Here is a tiny trained network, its code and every weight. The questions are about switching its units off for an input and a class, where a switched-off unit gives its printed mean instead of its output.

import numpy as np


def w(rows, s, z=0):
    codes = np.array(rows[::2]) - 128.0
    scale = np.full(codes.shape[1], s)
    scale[-1] = z or s
    return codes * scale


def f(y):
    return y / 2 * (1 + np.tanh(0.7978845608 * (y + 0.044715 * y**3)))


def log_softmax(a):
    a = a - a.max(-1, keepdims=True)
    return a - np.log(np.exp(a).sum(-1, keepdims=True))


def net(x, mask):
    res = np.array(x, float).reshape(1, 6) / 4 @ E
    y = f(res @ A[0][:, :-1].T + A[0][:, -1])
    res = res + np.where(mask, y, B[0][:, -1]) @ B[0][:, :-1]
    return log_softmax(res[-1] @ U[:, :-1].T + U[:, -1])


A, B = {}, {}
E = w([
[214,77,83,61],'x0',
[128,129,128,128],'x1',
[124,132,126,122],'x2',
[118,133,7,188],'x3',
[43,25,133,117],'x4',
[127,129,128,127],'x5',
],0.016)
A[0] = w([
[79,154,123,151,153],'N0',
[128,47,141,63,137],'N1',
[100,141,7,165,161],'N2',
[166,118,128,105,146],'N3',
[99,135,137,113,104],'N4',
[171,100,95,65,173],'N5',
[151,127,209,110,251],'N6',
[46,24,118,107,156],'N7',
[170,102,157,89,147],'N8',
[157,102,35,120,138],'N9',
[108,130,93,185,131],'N10',
[67,29,124,124,148],'N11',
[77,167,163,183,236],'N12',
[90,111,146,113,124],'N13',
[176,161,80,141,183],'N14',
[127,152,114,198,172],'N15',
[121,91,48,149,132],'N16',
],0.019,0.014)
B[0] = w([
[87,127,122,147,180],'N0',
[147,96,148,84,204],'N1',
[146,110,83,217,248],'N2',
[126,101,88,96,165],'N3',
[116,111,157,136,139],'N4',
[167,86,88,78,202],'N5',
[68,180,115,43,237],'N6',
[135,19,196,154,250],'N7',
[123,94,112,85,183],'N8',
[188,134,97,146,211],'N9',
[104,121,116,184,184],'N10',
[140,74,160,139,232],'N11',
[6,179,151,134,234],'N12',
[109,98,187,150,164],'N13',
[138,167,99,130,207],'N14',
[116,162,82,163,192],'N15',
[173,96,123,170,203],'N16',
],0.017,0.025)
U = w([
[56,235,150,64,253],'0',
[43,126,249,94,107],'1',
[126,164,64,17,224],'2',
[150,77,179,36,44],'3',
[80,204,79,178,88],'4',
[64,80,138,205,96],'5',
[212,166,65,121,104],'6',
[211,80,136,156,61],'7',
],0.012,0.0043)

Each question gives the input, the list of numbers given to net, and the class t.
The units are the neurons (one row each of A and B). Each row of codes is followed by its name. A weight is (code - 128) times the scale printed after its matrix; where a second scale follows, it is the last column's (A, B and U).
mask holds one flag per neuron, in row order. A switched-off neuron (its flag False) gives its mean, the last column of its row in B, instead of its output. The means were averaged over made-up inputs and are rounded, as every weight is.
A unit's drop is (log p(t) with every unit on - log p(t) with that unit switched off) / (log p(t) with every unit on - log p(t) with every unit switched off).
The circuit of an input: a set's keep is (log p(t) with only the set's units on - log p(t) with every unit switched off) / (log p(t) with every unit on - log p(t) with every unit switched off). Starting from the 12 units with the biggest drops (on a tie, the unit counted first), units are removed one at a time, each time the one whose removal leaves the highest keep (on an exact tie, the one counted first), for as long as the keep stays at least 0.8.
circuit, biggest first: the units of the circuit, biggest drop first
most important unit: the unit with the biggest drop
k most important neurons: the k neurons with the biggest drops, biggest first
drop of u: that unit's drop, to one decimal
input [0,0,6,0,-2,7], class 0: circuit, biggest first	N2, N7
input [1,4,-7,6,-4,1], class 6: 2 most important neurons	N12, N9
input [7,5,2,3,-1,-7], class 6: most important unit	N7
input [1,-1,-7,0,6,0], class 3: 2 most important neurons	N2, N12
input [-7,0,3,0,4,6], class 1: 2 most important neurons	N2, N12
input [7,-3,-7,-7,0,7], class 2: 2 most important neurons	N7, N6
input [3,6,-5,4,0,-7], class 6: 2 most important neurons	N7, N11
input [6,0,4,0,4,-7], class 3: 2 most important neurons	N2, N1
input [-1,4,-3,-7,1,7], class 1: drop of N9	0.0
input [4,-2,-1,7,-2,3], class 6: drop of N7	0.1
input [-3,2,6,0,6,4], class 1: drop of N2	0.2
